In the rows, zero is written as 128.
Each row is followed by its class; each block has classes of its own.
[121 103 121 107 166 123 137 124 160  78 133 126 139 151 184 104  75 140
 135 104   4  97 146 119  83  78 132 162 115 105 136 111  89]  W
[122 108 125 139 143 125 126 128 129 136 147 119 114 123 113 122 123 116
 130 135 137 144 123 137 136 128 120 126  98 119 140 129 119]  D
[120 137 141 127 122 120 124 118 110 134 116 129 129 122 128 130 128 132
 127 125 137 107 130 117 118 135 127 144 120 129 131 135 121]  J
[143 132 130 125 136 134 111 132 133 137 132 126 134 127 116 127 125 125
 130 129 122 117 125 148 131 137 124 131 112 128 120 127 127]  N
[166 110 133 141 114 151 138 127 111 105 146 131 118  94  78 158 161 102
 133 162 151 103 106 108 121 109 135  96 119 131 157 114  84]  X
[134 120 129 122 134 137 120 127 124 126 127 124 113 136 141 130 129 134
 131 127 136 122 122 120 114 127 128 127 123 133 133 136 125]  P
[144 167 148 104 132 125 108  68  96 103 156 115 168 112 175 120 120 117
 154 116  91 114  89 120  75  86 135 130 153 139 154 112 157]  K
[128 149 130 136 130 144 121 127 120 153 139 115 150 120 125 130 130 113
 108 133 139 140 129 141 125 126 129 119 120 142 108 132 135]  R
[131 117 130 132 135 129 135 137 134 136 125 117 131 136 112 134 126 126
 128 124 128 120 127 114 121 141 132 143 110 148 137 129 122]  W
[156 135 140 127 138 115 122 109  95  77 115 136 133 105 156 105 130 105
 147 124 111  83 127 117 123 153 150 117 166 120 113 120 161]  J
[116 127 128 135 122 138 128 121 129 121 137 131 137 121 112 134 133 119
 131 117 140 143 125 143 141 111 141 115 121 130 130 119 126]  Y
[142 119 125 132 145 130 119 135 123 134 124 120 130 137 111 124 118 135
 119 127 139 139 129 134 124 138 130 137 122 138 119 137 127]  G
[113 155  97  93  91 106 123 131 115 161 131 106 144 123 180 136  63 129
 113  40 148 139  97 140 145  14 166 130 139 145 122  95 115]  R
[147 126 134 129 127 139 128 125 120 116 117 132 134 127 114 134 132 117
 134 130 154 116 111 125 104 132 136 126 126 134 138 116 118]  W
[188 142 153 146 164 122  83  87 128 125 121 165 134 110  79 128 165  61
 113 160 156 117  85 121 163 124 147 105 115 103 115 126  99]  G
[116 141 126 146 114 116 144 117 113 132 126 153 146 117 140 132 133 124
 134 134 149 106 128 144 153 133 135 152 108 152 129 137 119]  W
[121 116 117 129 130 116 123 119 144 123 124 134 126 130 144 111 119 129
 139 128 114 140 129 159 141 109 125 124 117 125 125 125 134]  D
[132 143 121 130 129 158 133 139 123 140 127 110 131 127 118 134 140 117
 127 152 145 133 120 134 117 128 129 125 140 143 117 134 138]  R
[134 126  91  95 137 141  94 134 206 152 106  38 132 184 141 123 122  87
 128 129 117 121 129 167  97  46 209  87 115 143 100  69 163]  K
[119 116 149 157 173 119 135 140  97 138 142 126 112 161  87 144 107 133
 107 128  96 124 147  90 119 158 105 136  78 144 131 154  80]  P
[162 154  88  96 112 158 151 136 146  75 103 173 124 140 113 122 154 139
 178 146 193 107 106 217  91  93 138 117 176  80 143  83 121]  J
[124 127 129 139 127 110 126 122 153 120 124 144 135 123 126 133 127 129
 130 116 134 114 115 136 128 115 126 129 133 117 132 126 130]  E
[127 130 131 149 138 106 140 147 131  96 115 197 107  83 145 154  80 143
 151 137 117  92 112 110 171  87 105 139 161 138 141 137  97]  N
[143 117 130 134 151 111 132 126 124 130 124 123 119 132 130 139 138 120
 122 137 125 121 136 116 123 124 135 127 114 155 125 133 130]  K
[138 119 132 131 138 117 115 124 136 132 116 125 133 131 138 128 141 119
 127 122 138 113 122 123 117 139 137 133 121 126 128 142 140]  E
[112 130 130 136 114 125 130 127 122 119 133 133 138 113 139 131 114 126
 134 115 125 132 130 133 136 102 150 127 132 132 127 120 128]  Y
[ 80 165 121  97  70 141  99 151 144 172 134 100 113 136  65 113 147 109
 100 157 214 170 137 127 155 163 182 104 114 194 103 135 112]  G
[148 130 115 130 131 121 122 133 121 129 148 137 136 116 122 117 117 120
 115 134 149 138 127 144 141 133 137 135 128 128 123 133 125]  G
[114 138 153 148 105 133 114 114 134 130 152 125 156 117  99 136 125 134
 118 152  99 117 127 138 127 113 102 134 114 109 119 135  87]  J
[135 115 126 131 131 135 132 121 120 132 125 121 132 117 149 135 126 117
 128 134 124 121 118 123 143 105 129 125 132 133 126 138 125]  R
[197  92  68 109 168 130 146 155 110 105 149 140  90 110 137 118 152  82
 119 101 132 112 132 154  90  68 170 143 129 135 133  98 137]  Y
[123 109 133 134 136 107 126 123 119 145 113 124 116 137 131 119 130 136
 126 125 131 139 136 125 133 139 118 133 105 128 126 143 140]  D
[186 148 111 115 117  95 132 171 119 133 153 144 138 111 138 151 168 118
 116  97 136  84 106 116 175 105 156 146 133 112 116 172 110]  E
[119  69 141 144  71  82 132 157  85 108 165 126 111 103 130 132  98 141
  91 106  85 120 158 102  74 131 143 165 104 132 131 151  90]  Y
[199 106  83  97 164 112 119 184 150 118 103 156 120 148 170 136 140 125
 159  92 189  89 121 182  48  47 187 137 140 124 153 102 166]  W
[145 134 140 134 113  89 133 101 129 124 111 170 143 125 130 140 137 142
 117 137 154 133 131 135 136 108 115 102 137 129 126 120 133]  K
[112 111 119 140 102 135 142 131 122 134 137 111 127 123 105 145 111 134
 125 136 136 139 126 119 138 125 118 125 111 142 148 122 104]  X
[132 102 133 126 182 121 128 126 126 122  95 155 101 144 142 114 133 141
 137 132 146 137 144 127  93 139 111 129 107 107 143 135 138]  D
[132 144 134 141 146 120 106 123 132 141 145 140 142 119 110 130 136  97
 115 134 146 131 114 124 137 137 128 124 113 136 131 140 117]  E
[122 121 138 138 134 129 130 119 105 132 129 133 138 135 106 140 131 131
 116 111 149 123 125 116 113 110 116 126 105 150 136 126 108]  W
[107 119 163 134  94  83 114  95 183 115 167 195 150  88 141  83 147 130
 146 157  99 154 131 163 182 188 114 164 116 105 132 149  96]  E
[164 179 155 157 132 137 127 122 121 174 107 142 153  83 124 112 136  94
  85 187 177 155 148  98 169 246 131 122 116  99  91 120 142]  X
[139 155 145 166 127 117 146 101  97 148 124 170 149  94 108 141 131 121
 129 128 166 133 112 154 150 120 113 128 133 150 116 114 129]  R
[132 158  98 124  86 107 115  99 102 154 140 134 126 106 162 133  70  55
 109 168 153 103 108 126 134  98 191 111  98 173 163 104  78]  P
[138 134 108 127 108 129 133 137 125 128 148 132 142 109 138 127 123 123
 123 136 137 134 132 142 136 125 135 128 122 132 139 122 124]  X
[126 136 129 126 125 126 127 123 134 119 137 138 135 116 114 128 132 132
 141 125 132 114 123 147 124 118 121 133 133 127 136 122 125]  J
[104 145  97 148 123 126 121 165 135 105  94 126 111 121 145 144  84 121
 146 143 130  91 122 144  94 114 141 148 168 174 123 137 168]  J
[ 62 128 134 165  85 113 141 142 182 196 110  78 147 162  83 172  72 168
 109 185 127 139 134  85 192 143 104 138 115 126 147 164 120]  G
[147 115 137 120 175 127 110 129  98 105 122 166 132 119 176 123 140 117
 146 110 125 122 139 125 118  94 153 127 120 138 134 149 123]  Y
[129 125 126 131 125 119 121 115 145 127 123 126 145 131 136 124 129 128
 134 114 131 122 118 147 126 118 131 126 130 124 127 122 135]  E
[105 163 126 151 115  89 148 118 170 156  76 129 117 146  66 165  79 115
  93 150 127 140 125  88 155 130 128  91 137 175 124  92 126]  K
[132 150 142 136 127 140 131 124 104 157 149 122 157 127 110 133 137 126
 107 133 138 143 130 135 130 117 115 122 115 127 110 133 111]  R
[167 113 122 107 168 145  87 142 157 173 160  95 146 157  81 123 148 105
 104 116 119 155 137 159 140 164 120 112  61 128 127 136 124]  N
[123 140 127 133 119 125 117 118 117 133 150 140 126 116 138 128 123 118
 129 135 154 126 117 132 136 113 132 120 125 146 137 131 126]  P
[151  83 133 171 136 157 125 116 119 102  91  91 121 151  78 165 130 121
 143 152 117 146  99 145 137 184  96 111 111 186 114 152 118]  K
[120 124 124 139 117 135 130 126 138 120 135 130 134 113 124 125 125 116
 129 122 137 143 131 149 141 127 147 122 125 123 122 114 134]  Y
[170 120 134 122 166 129 104 154 113 172 185 113 126 100 112 124 170  96
 132 152 174 132 118 112 132 193 124 173 101 110 164 173 149]  J
[130 120  72 108  99 150 158 163 220 125 150  98  83  97 126  97 127 102
 125 142 177 163 106 168 233 161 153 134 143  25 103  89 131]  D
[127 150 139 144 110 124 123 122 111 150 126 143 126 106  89 144 128 131
 102 142 173 134 113 109 136 134 122 136 126 149 124 141 109]  G
[ 92 103 108 133 109 114 172 112 150 162 131 122 109 141 105 128 150 136
 113 168 161 132 146 120 146 117 103 132 135 101 150 122 158]  R
[116 183 124 133  61  88 150 124 161 117  51 164 107 126  99 129  91 121
 128 134 174  95  98 130  83 128 171 147 180 112 120  58 147]  W
[143 112  98 151 165 104 131 120 149 124 173 167 135  96 166  93 136  93
 160 134 196 133 113 202 167 135 136 163 131  70 147 112 169]  E
[118 141 134 145 120 139 131 132 105 131 144 127 144 119 104 137 113 124
 119 144 128 142 131 116 137 143 118 123 107 144 136 132  96]  X
[114 131 129 127 110 114 126 117 136 135 119 134 127 125 134 114 123 137
 135 128 140 142 128 152 137 119 130 124 118 122 123 121 129]  D
[139 121 122 125 131 107 134 123 131 118 119 130 117 133 140 133 129 120
 121 142 124 119 135 122 119 111 143 124 127 141 122 122 124]  K
[141 123 116 129 121 121 127 127 133 128 139 135 137 119 125 118 117 131
 120 141 137 132 131 147 134 126 135 136 129 134 124 129 122]  G
[131 129 122 138 129 106 120 127 133 139 142 129 144 121 133 124 127 113
 119 122 144 122 123 136 138 126 136 130 126 126 127 131 138]  E
[164 156 139 144  89 159  88  96  82 122 172 134 169  91 121 145 190  84
 131 156 152  79  83 176 202  72 135 107 102 112  90 153  76]  N
[171  93 120 112 147 120 131 129  89 138 130 135 144 132 160 135 156 124
 140 130 158 112 135 110 137 128 133 124 110 162 163 162 135]  W
[144 142 122 120 132 133 119 123 139 129 121 133 133 129 125 125 123 121
 130 133 117 109 122 148 143 137 126 128 120 120 120 122 130]  N
[125 120 131 130 134 133 121 121 127 123 121 127 108 132 143 130 122 126
 129 132 131 114 124 116 115 117 136 124 122 138 128 129 120]  P
[ 48 159  98 107 107 136 136 173 202 156 138  48 150 165 174 120  43 145
 112 122  76 143 149 118 153 106 155 133 146  96 109 123 159]  R

A new block, with new classes.
[124 111  30 167 139 107 142 124 128 116 176 165  90 113 119 160 106 132
 178 117 161 101 171  82  98 109 160 141 129 137 152 148 135]  U
[ 62  81 140 134 121  90 131 128 139 124 137 105 169 123 118 159 122 112
  91 120 132 159 143 118 134 162 138 134 135 109  98 117 139]  S
[143 103 199 139 115 145 195 100 105 149 136  90 163 126 136 155 148 110
  69 102 120 190 120 149 148 161 117 171 143  69 120  94 125]  U
[ 71  93 141 130 158 106  83 141 105  90 101 101 131 125 125  82 136 138
 155 116 150 104 129 149  93  91 137 144 140 141 102 118 111]  L
[133 171 104 159 116 126 114 119 152 132 117 124 203 141  89 113 132 121
 105 123 162 136 161 156 139 168 163  97 130 121 127 197 127]  S
[112 100 124 135 136  86 113 140 127  74  81  92 141 124 122 139 130 139
 136 128 155 127 168 129 101 132 136 156 170 129  97 114 150]  L
[157 112  85 130 139 117 145 144 147 124 127  85 125 135 122 164 125 141
 114 128 165 173 122 140 125 122 130 154 166  99  96 121 126]  Q
[135 153 136 137 104 150 169 123 154 168 145 138 153 142 125 112 120 144
 117 139 103 109 122 109 133 160  98 116 107 131 170 137 169]  Z
[127 124 155 146 138 134 153 151 148 145 143  99 120 138 106 142 114 152
 112 141 121 142 107 146 138 168 122 133 140 109 126  91 138]  F
[136 113 115 138 165 127 159 156 123 120 163  82 126  82 149 168 132 121
  99 124 134 172 136 116 129 132 102 165 163  87 103  84 138]  Z
[145 109 114 155 125 116 166 166 161 138 132  95 155 119 121 170 123 145
  96 137 148 176 124 133 142 151 133 160 163  99 104  99 145]  Q
[ 88 145 112 168 114 152 109  97  90 132 153 184 142 135 105 169 126 108
 105 146  89 135 129 198 100 165 131 118 113 162 168 187  92]  M
[105 101 121 102 129  96 113 133 112 121 137 107 108 143 102 118 134 150
  85 120 172 116 121 118 117 189 131 101 153 106 110 152 156]  S
[135  96 146 130 155  97 108 171 107 109  90  92 118 123 142 102 141 156
 183 128 135 107 107  95 114 105 127 164 162 116  88  67 117]  V
[139 167  75 129 157 151 154  83 135 123 146 122  76 121 110 137 115 113
 143 118 149 106 169 122 100 149 137 128 102 123 184 174 119]  H
[ 75  91 121 142 154 114 134 152 143 118 118  91 141 126 141  77 142 145
 138 128 156 130 115 136 123  94 140 146 139 136 101 143 125]  Q
[ 96 112 170 164  87 143 100 119 114 170 137 161 147 137  98  97 143 166
 109 108 135 154  60 181 121 192 112 107 122 155 126  94 144]  C
[138 137 105 126 120 119 135 160 102 156 140 182 117 122  99 114 134 165
 171  98 156 140 108  86 123 157 133 141 134 148 152  64 143]  C
[102 135 167  87 121 138 118 120 146 165 166 202 105 151 137 122 136 149
 167 124 132  60 104 103 131  97 114  82  95 126 116 116 152]  Z
[ 77  94  42  94 146 105  92 129 141 132 124 158  25 129 136 142  95 141
 228 137 134  67 134  90  68  92 142 126 100 179 171  84 104]  F
[ 93 182 113  79 175 151 153 175 137 148 194 152  39 147 100 129 133 122
 139 146 126  91  77 130 147 148 137  59 118  85 181 149 111]  F
[133 109 121  50 145 103  96 155  65 137 117 220 107 120 127 162 130 138
 114 135 152  95 153 103  95 130 135 133 136 143 152  98 106]  M
[115  97 141 124 115 118 160 122 141 143 180 100 133 155 134 163 133 124
 105 138  91 194  97 100 168 129  90 131 128  84  99 134 142]  S
[145 110 196  84 136 146 155 120 113 136 143 141 108 107 143 139 136 160
  71 105 184 143 154 144 132 128 125 162 134 100 102  69 148]  H
[ 77 113 131 128 117 121  92 120 134 111 113 132 145 168 101 137 102 147
 108 139 148 128 132 196 104 132 153 111 137 159 107 148 121]  F
[ 99 131  53 154  90 127 104 140 142 121 116 104 141 129 103 183 104 118
 144 140 119 168  96 157 106 184 132 125 139 154 139 114 132]  Q
[ 82  73 159 110 137 129 121 103 110 166 154 178 111 122 143 138 127 147
  67 136 164 144 110 160 105 111 127 144 105 141 111 124 108]  Q
[126 120  40 156 117 122 178 152 188 106 129  65 171 149 136 152 126 119
 102 147 133 203 136 160 140 107 124 145 171 104 124 177 134]  Q
[131 133  78 160 134 117 103 139 127 113 108 131 103 120 124 119 129 156
 203 133 145  86 125  95 100 133 142 139 143 141 124 111 134]  V
[149 145  32 145 121  84 128 186 133 110 147 171 107 117 100 155 116 118
 168 142 128 117 145  64 157 149 166 119 146 127 158 157 130]  T
[ 97 146  49 154 158  83 119 107 130  96 166 137 110 101 116 154 138  82
 158 113 171 108 149 113 114 163 140  91 143 111 147 188 106]  V
[130 131 111  82 133 143 124 128 140 175 143 252  93 131 147 127 136 151
 157 141 154  89 130 102  96  89 129 104 100 139 163 101 134]  C
[189 162  87 171 112 103 145 216 108 141 170 160 161 108 114 146 126 140
 183 136  93 146 113  72 156 157 104 138 146 135 148  92 133]  Z
[ 60 109 137 114 107  91 172 129 152 109 147 146 112 139 131 200 131 114
  90 127 142 125 157 135 147 143 165 120 156  96 112 136 145]  V
[ 94  74 164  99 111 151 168 118 126 157 156 132 100 128 139 144 145 143
  86  98 156 148 102 146 138 130 143 157 144  81 135  55 130]  B
[156 218  41 143 118 155 104 117 147 127 114 125  99 136  82 124 137 131
 188 135 138 120 122  99 153 160 149  91 120 135 174 190 141]  L
[ 86 142 132 110 122 161  89 124 105 139 140 162 128 128 121 112 132 103
 163 139 105 103  76 129 115 155 132  93 102 134 176 116 109]  B
[107 101 118 138 120 147  86  78 119 117 103 131 177 133 130 104 127 126
 157 115 157 130 132 135 100 114 140 146 127 144 120 118 122]  B
[122 113 147 148  73  72 135 174  92  90 139 112 141 132 112 164 139 101
 153 114  83 123 124 106 172 193 152 109 155 120 124 136 117]  H
[151 121 160 112 118 142 142 123 117 119 137 116 136 133 131 156 130 130
  90 124 150 159 128 166 129 143 132 147 160  96 118  93 130]  B
[155 146 117 107 130 152 114 143  84 175 107 168 110 126 111 115 148 126
 102 135 122 122  88 137 103 187 135 103 127 118 192 120  95]  C
[165 129 121 146 164 128 148 159 116 119 168  72 111  90 145 133 118 120
 140 116 134 154 130 120 131 106 117 158 140 103 126  91 123]  U
[111 137  70 164 133 111  92 151 170 108  90 101 107 138 113 119 127 141
 229 137 110 111 111 101 110 126 139 112 140 158 121 121 149]  C
[113  79 157 131 123 106 103 153 145 100  91 100 129 148 141  96 113 147
 183 131 109 116 103 155  91  99 100 162 141 142  95  62 137]  T
[160 136 139 125 139 125 182 154 121 154 160  98  95 106  95 128 142 153
  56  89 193 158 114 139 146 205 131 134 160  73 152  96 154]  U
[ 77  96 112 178 147 109 121 175 158 109 138 113 116 114 121  91 139 137
 209 118 120 121  88 117 133 113 128 149 137 121 104  87 133]  T
[155 113  77 115 117 120 121 139  77 125 111 118  88 131 122 146 151 144
 185 125 125 108 124  31 138 156 165 143 152 103 111 119 129]  S
[111  98 112 152 151 127 147 139 152 133 146  64 142 111 131 134 108 127
 113 129 130 156 125 131 132 140 122 148 142 107 132  94 125]  F
[ 94 116 198  64 151 149 145 122 113 132 162 160  80 100 170 137 133 129
  89 139 151 131 130 138 123 113 120 143 116 119 137  70 141]  B
[ 81 106 163 116 128 163 126 124  78 142 162 180 125 105 117 113 148 141
  79 110 181 114 100 162 106 183 150 127 139 106 148  85 130]  B
[142 116 122 156 135 129 152 143 154 129 148  85 127 130 112 164 100 154
 138 129 135 161 124 134 130 150 116 158 151 112 109  67 148]  F
[151 117 162 107 155 155 164 139 113 135 114  75 173 113 133 104 142 137
  93  91 178 151 139 112 147 108 152 168 157  67 101  82 140]  U
[135 112  94 154 149 104 109 165 128 124 120 114  87  96 151  93 142 168
 158 147 143 124 116  86 132 111 124 150 142 145 123 116 131]  V
[165 168  95 164  99 173 147 118 147 153 165  96 122 145 120 110 114 146
 133 153 101 123  98 120 168 169 123  95 120 126 169 171 151]  F
[122 121 103  70 194 134 105 140 112 105 102 105  47 118 158 116 136 127
 183 142 143  89 131  69 103  61 144 136 127 114 116 123 123]  U
[182 120 124 104 123 112 128 126  90 120 131 133 140 129 140 165 126 131
 131 124 123 140 157 103 140 116 116 155 153 128 121 118 122]  M
[126 103 113 126 144 101 121 165 144 103 119 109 108 127 120 143 129 138
 185 128 122 128 123  82 128 124 116 140 140 112 109  94 138]  H
[116 125 228 116  96 128 145 193 130 130 146 146 155 122 125 153 146 162
  89 127 138 160  93 146 177 159 128 121 158  98  73  53 186]  U
[120 144 141 125 132 145  82 111  75 146 133 156 121 109 116  83 159 131
 125 117 153 103 105 122 144 142 147 103 111 129 144 161 103]  L
[110 121 107 139  94 116 165 132 161 162 181 157 147 132 120 142 145 142
  88 110 146 171 112 137 160 154  97 110 136 113 140 138 154]  Z
[136 114  80 121 131 130 119 137 132 140 119 152 111 116 160 144 113 126
 176 140 106 122 146  97  98  79 137 148 119 150 152  89 115]  C
[175 135 124 151 121 107 136 149 155 113 146  74 131 138 109 154 116 140
 130 133 120 159 114 135 137 151  83 132 158  95 122 104 157]  L
[168 125 142 135 121 128 120 139  90 172 192 201 154 108 129 129 138 146
 135 111 130 146 107 121 147 128  87 134 117 139 148  94 111]  M
[222 192 113 175 139 112 147 156 153 127 121 133 164 136 121 134 122 132
 170 157 116 139 150 123 135 120 112 142 139 121 140 146 113]  V
[121 166  38 158 137  94 147 123 155  98 148 188 104 130 119 193 110 108
 183 165 126  93 184  75 110 134 152 113 130 136 157 190 138]  V
[156 116 130 112 137 106 150 125 108 147 144 123 108 104 146 120 133 137
  92 119 163 122 139  96 139 141 126 142 139 106 148 118 122]  V
[ 70 164 117 108 122 128  96 123 115 115 121 176 133 135 113 120 111 115
 149 149 113 116 141 134 108 122 132 110  89 180 173 157 125]  L
[ 72 144 133 102 117 140 125  97  92 136 119 153 121 130 107 149 151 110
  82 117 140 121 123 151 118 197 147 101 129 129 144 165 124]  Z
[133 116 113 145 125 126 135 137 117 143 156 143 133 118 130 149 122 140
 136 129 118 124 120 110 113 142 106 139 132 128 129 103 139]  Z
[173 145  65 126 152 108 144 165 148 107 142  82  72 134 125 119 130 133
 210 146 108  71 122  24 146 118 120 109 146  85 156 148 157]  L
[168 134 111 104 156 127 120 160 107 164 149 242  84 107 153 118 141 151
 143 147 152 102 139 115  91  94 127 123 115 143 165 104 105]  C
[ 44 140 121 117 148 107 110 113 127 120 104 142 132 112 111 131 154  68
 124 118 142 111 147 119 144 150 191  85 107 127 151 199  96]  U
